x =
-183 -235 -139 59
8 -54 98 -56
608 525 -282 -192
x[0, 0] => -183
x[:, 1] => [-235, -54, 525]
x[:, 0] => [-183, 8, 608]
x[0] => [-183, -235, -139, 59]

X =
61 268 99 284 20 164 -256 -431 381 -535 175 272 368 -134 -129 -305
-357 384 456 -541 260 585 -450 -1 -477 -189 123 417 508 380 284 -381
-660 -394 -223 460 253 195 -632 267 459 245 614 90 -637 120 168 -118
-67 -480 188 189 108 -345 -38 143 314 -19 345 -312 -709 428 541 -229
Rows and columns are counted from 0.
(0, 0) -> 61
(1, 14) -> 284
(2, 7) -> 267
(3, 14) -> 541
(3, 11) -> -312
(0, 7) -> -431
(0, 12) -> 368
(2, 11) -> 90
(1, 8) -> -477
(0, 10) -> 175
(3, 4) -> 108
(1, 11) -> 417
(3, 0) -> -67
(1, 9) -> -189
(0, 6) -> -256
(3, 13) -> 428
(0, 5) -> 164
(1, 13) -> 380
(0, 14) -> -129
(3, 9) -> -19
(2, 0) -> -660

arr =
9 -491 327 320
332 -457 -318 350
325 168 277 675
474 136 -417 -380
107 442 -571 -258
-110 458 272 180
257 431 -383 -63
540 150 296 -236
-54 -410 -429 164
Rows and columns are counted from 0.
row 0 col 0: 9
row 7 col 2: 296
row 6 col 1: 431
row 8 col 0: -54
row 6 col 0: 257
row 4 col 1: 442
row 2 col 2: 277
row 8 col 1: -410
row 6 col 2: -383
row 4 col 0: 107
row 3 col 2: -417
row 2 col 3: 675
row 0 col 1: -491

B =
[[  68.261   26.348  158.735  169.806   28.243   23.097 -157.470  -25.647
     8.005  -35.643  -14.077   91.975  196.607]
 [  30.836  -19.479  -85.676  -83.114   32.941  -83.730  -14.874    1.157
   -55.949  -12.611   -5.212  -55.055  -88.676]
 [ -28.118   80.690   20.965   22.246  -43.678  -99.748  -49.188   34.250
   -59.831  116.905   39.443   19.216    9.472]
 [ -19.989  -22.430   88.483  100.144  -29.718  -51.666  -15.792  -24.540
   -33.348   60.449  -40.606   56.634   80.722]
 [   7.507 -103.866 -103.703 -115.827  -13.879  158.696   -0.307  -58.232
    52.408 -130.296  -79.616  -47.549 -114.180]
 [  79.177  -42.980  -63.937  -53.834   45.670   66.179  -84.783  -19.650
    43.935  -36.159  -11.186  -30.930  -52.211]
 [ -19.413    8.442   60.209  100.101   -2.351 -281.616   20.782   12.431
  -133.768  -22.270  -10.947   26.824   88.798]
 [ -27.025    3.708   43.702   66.157  -35.434   76.647  -35.438    3.235
    28.294  -56.437   -6.801   21.054   61.756]
 [  72.367 -102.329   66.567   75.416   33.731 -172.015   44.227  -77.174
   -64.028  -14.992  -81.924    6.964   75.031]]
B[0,0]	68.261
B[5,6]	-84.783
B[7,6]	-35.438
B[2,12]	9.472
B[0,9]	-35.643
B[5,11]	-30.930
B[0]	[68.261, 26.348, 158.735, 169.806, 28.243, 23.097, -157.470, -25.647, 8.005, -35.643, -14.077, 91.975, 196.607]
B[1,6]	-14.874
B[:, 5]	[23.097, -83.730, -99.748, -51.666, 158.696, 66.179, -281.616, 76.647, -172.015]
B[3,5]	-51.666
B[3,7]	-24.540
B[2,1]	80.690
B[1]	[30.836, -19.479, -85.676, -83.114, 32.941, -83.730, -14.874, 1.157, -55.949, -12.611, -5.212, -55.055, -88.676]
B[6,7]	12.431
B[:, 6]	[-157.470, -14.874, -49.188, -15.792, -0.307, -84.783, 20.782, -35.438, 44.227]
B[4,0]	7.507
B[5,7]	-19.650
B[:, 2]	[158.735, -85.676, 20.965, 88.483, -103.703, -63.937, 60.209, 43.702, 66.567]
B[6]	[-19.413, 8.442, 60.209, 100.101, -2.351, -281.616, 20.782, 12.431, -133.768, -22.270, -10.947, 26.824, 88.798]
B[6,5]	-281.616
B[7,4]	-35.434
B[4,1]	-103.866
B[3,6]	-15.792
B[5,12]	-52.211
B[:, 3]	[169.806, -83.114, 22.246, 100.144, -115.827, -53.834, 100.101, 66.157, 75.416]
B[8,0]	72.367
B[2,7]	34.250
B[8]	[72.367, -102.329, 66.567, 75.416, 33.731, -172.015, 44.227, -77.174, -64.028, -14.992, -81.924, 6.964, 75.031]
B[8,1]	-102.329
B[1,0]	30.836
B[3,0]	-19.989
B[4,12]	-114.180
B[6,9]	-22.270
B[4]	[7.507, -103.866, -103.703, -115.827, -13.879, 158.696, -0.307, -58.232, 52.408, -130.296, -79.616, -47.549, -114.180]
B[8,3]	75.416
B[6,10]	-10.947
B[8,2]	66.567
B[:, 0]	[68.261, 30.836, -28.118, -19.989, 7.507, 79.177, -19.413, -27.025, 72.367]

a = 378,389,61,-648,445,-371,768,588,207,-388,-558
a[-11]: 378
a[-10]: 389
a[10]: -558

W =
array([[217, 125,  28,  79, 137, 205, 156, 171, 123, 211, 177, 169, 195,
        180, 164],
       [168,  78, 134, 193, 180,  72, 144, 176, 124, 109, 220,  68, 145,
        126, 174],
       [166, 186, 128, 123, 194, 210, 225, 153, 159, 168, 161, 156, 169,
        119, 165]])
Rows and columns are counted from 0.
row 0 col 0	217
row 1 col 3	193
row 1 col 10	220
row 0 col 13	180
row 2 col 8	159
row 2 col 5	210
row 1 col 11	68
row 2 col 10	161
row 0 col 7	171
row 1 col 4	180
row 0 col 11	169
row 0 col 2	28
row 0 col 8	123
row 1 col 5	72
row 0 col 1	125
row 1 col 2	134
row 2 col 13	119
row 2 col 6	225
row 1 col 14	174
row 2 col 11	156
row 0 col 5	205
row 2 col 0	166
